Here is a tiny trained network, its code and every weight. The questions are about switching its units off for an input and a class, where a switched-off unit gives its printed mean instead of its output.

import numpy as np


def w(rows, s, z=0):
    codes = np.array(rows[::2]) - 128.0
    scale = np.full(codes.shape[1], s)
    scale[-1] = z or s
    return codes * scale


def norm(h):
    return h / np.sqrt((h * h).mean(-1, keepdims=True) + 1e-5)


def f(y):
    return np.maximum(y, 0)


def log_softmax(a):
    a = a - a.max(-1, keepdims=True)
    return a - np.log(np.exp(a).sum(-1, keepdims=True))


def net(x, mask):
    res = np.array(x, float).reshape(1, 4) / 4 @ E
    u = 0
    for l in range(2):
        y = f(norm(res) @ A[l][:, :-1].T + A[l][:, -1])
        res = res + np.where(mask[u : u + 4], y, B[l][:, -1]) @ B[l][:, :-1]
        u += 4
    return log_softmax(norm(res)[-1] @ U[:, :-1].T + U[:, -1])


A, B = {}, {}
E = w([
[193,148,130,194,124,121,141,137,121],'x0',
[198,170,205,48,208,62,106,62,150],'x1',
[162,106,112,68,2,46,99,119,11],'x2',
[166,171,68,67,162,129,101,253,84],'x3',
],0.0093)
A[0] = w([
[78,143,69,160,106,171,150,128,74,14],'0.n0',
[78,70,130,203,68,149,109,160,130,32],'0.n1',
[69,99,190,187,74,120,197,44,115,65],'0.n2',
[151,88,107,120,8,139,91,101,84,3],'0.n3',
],0.011,0.0042)
B[0] = w([
[27,213,63,154,198,2,24,56,81,191],'0.n0',
[89,216,207,121,99,94,112,39,136,218],'0.n1',
[230,110,3,89,115,142,13,229,237,255],'0.n2',
[230,11,169,153,203,197,139,95,41,227],'0.n3',
],0.0096,0.0078)
A[1] = w([
[143,200,40,98,113,183,126,210,76,151],'1.n0',
[149,185,125,166,135,28,58,41,82,234],'1.n1',
[47,140,155,232,124,228,180,157,181,196],'1.n2',
[63,154,110,181,154,254,196,174,227,4],'1.n3',
],0.0092,0.0037)
B[1] = w([
[167,152,7,174,49,197,114,172,179,190],'1.n0',
[26,170,176,135,164,143,215,154,179,251],'1.n1',
[126,115,164,106,126,166,202,118,88,170],'1.n2',
[189,20,163,111,95,68,133,113,69,175],'1.n3',
],0.013,0.011)
U = w([
[168,134,37,120,78,204,70,180,211,153],'0',
[66,206,182,135,203,106,147,70,140,215],'1',
[176,36,180,100,183,183,197,108,12,4],'2',
],0.011,0.0033)

Each question gives the input, the list of numbers given to net, and the class t.
The units are the neurons (one row each of A and B). Each row of codes is followed by its name. A weight is (code - 128) times the scale printed after its matrix; where a second scale follows, it is the last column's (A, B and U).
mask holds one flag per neuron, layer by layer. A switched-off neuron (its flag False) gives its mean, the last column of its row in B, instead of its output. The means were averaged over made-up inputs and are rounded, as every weight is.
A unit's drop is (log p(t) with every unit on - log p(t) with that unit switched off) / (log p(t) with every unit on - log p(t) with every unit switched off).
The circuit of an input: a set's keep is (log p(t) with only the set's units on - log p(t) with every unit switched off) / (log p(t) with every unit on - log p(t) with every unit switched off). Starting from all 8 units, units are removed one at a time, each time the one whose removal leaves the highest keep (on an exact tie, the one counted first), for as long as the keep stays at least 0.8.
units of the circuit, in order: the units of the circuit, biggest drop first
most important unit: the unit with the biggest drop
k most important neurons: the k neurons with the biggest drops, biggest first
k most important neurons of layer l: the k neurons of layer l with the biggest drops, biggest first
drop when u is switched off: that unit's drop, to one decimal
input [6,6,-7,-4], class 2: most important unit : 0.n0
input [7,8,8,3], class 1: 2 most important neurons : [0.n2; 1.n1]
input [7,4,-7,-6], class 2: units of the circuit, in order : [0.n0; 1.n3; 0.n1]
input [8,-7,-4,-2], class 1: 2 most important neurons : [0.n1; 0.n0]
input [8,-8,0,5], class 1: units of the circuit, in order : [0.n0; 0.n2]
input [2,-2,-5,3], class 2: 3 most important neurons : [0.n2; 1.n3; 1.n2]
input [8,1,-7,6], class 2: 4 most important neurons : [0.n2; 1.n3; 1.n2; 0.n0]
input [4,-5,5,0], class 1: 3 most important neurons : [0.n0; 0.n1; 1.n1]
input [-8,-3,2,-2], class 1: 2 most important neurons : [0.n1; 0.n0]
input [4,-3,-6,5], class 2: units of the circuit, in order : [0.n2; 1.n3]
input [-6,2,4,2], class 2: 2 most important neurons : [0.n2; 0.n0]
input [-3,2,-5,-4], class 2: units of the circuit, in order : [1.n3; 0.n0]
input [8,3,3,-1], class 1: 3 most important neurons : [0.n2; 1.n1; 1.n3]
input [-2,-3,-6,4], class 2: units of the circuit, in order : [1.n3]
input [-7,-5,-2,-4], class 1: 3 most important neurons : [0.n1; 0.n0; 1.n0]
input [-1,0,-6,-6], class 0: 3 most important neurons : [0.n2; 0.n3; 1.n1]
input [-3,-7,-3,-4], class 1: 2 most important neurons : [0.n1; 0.n0]
input [6,1,-7,-8], class 0: 2 most important neurons of layer 0 : [0.n2; 0.n3]
input [-8,0,-5,3], class 2: 2 most important neurons : [0.n2; 1.n3]
input [0,2,-2,-6], class 0: most important neuron : [0.n2]
input [8,-6,-4,2], class 1: 2 most important neurons : [0.n0; 0.n2]
input [-6,-4,-8,4], class 2: drop when 1.n3 is switched off : 0.2
input [1,-7,3,4], class 1: drop when 0.n2 is switched off : 0.1
input [8,4,1,-7], class 0: drop when 0.n2 is switched off : 1.4
input [6,6,0,-8], class 0: drop when 0.n0 is switched off : 0.1
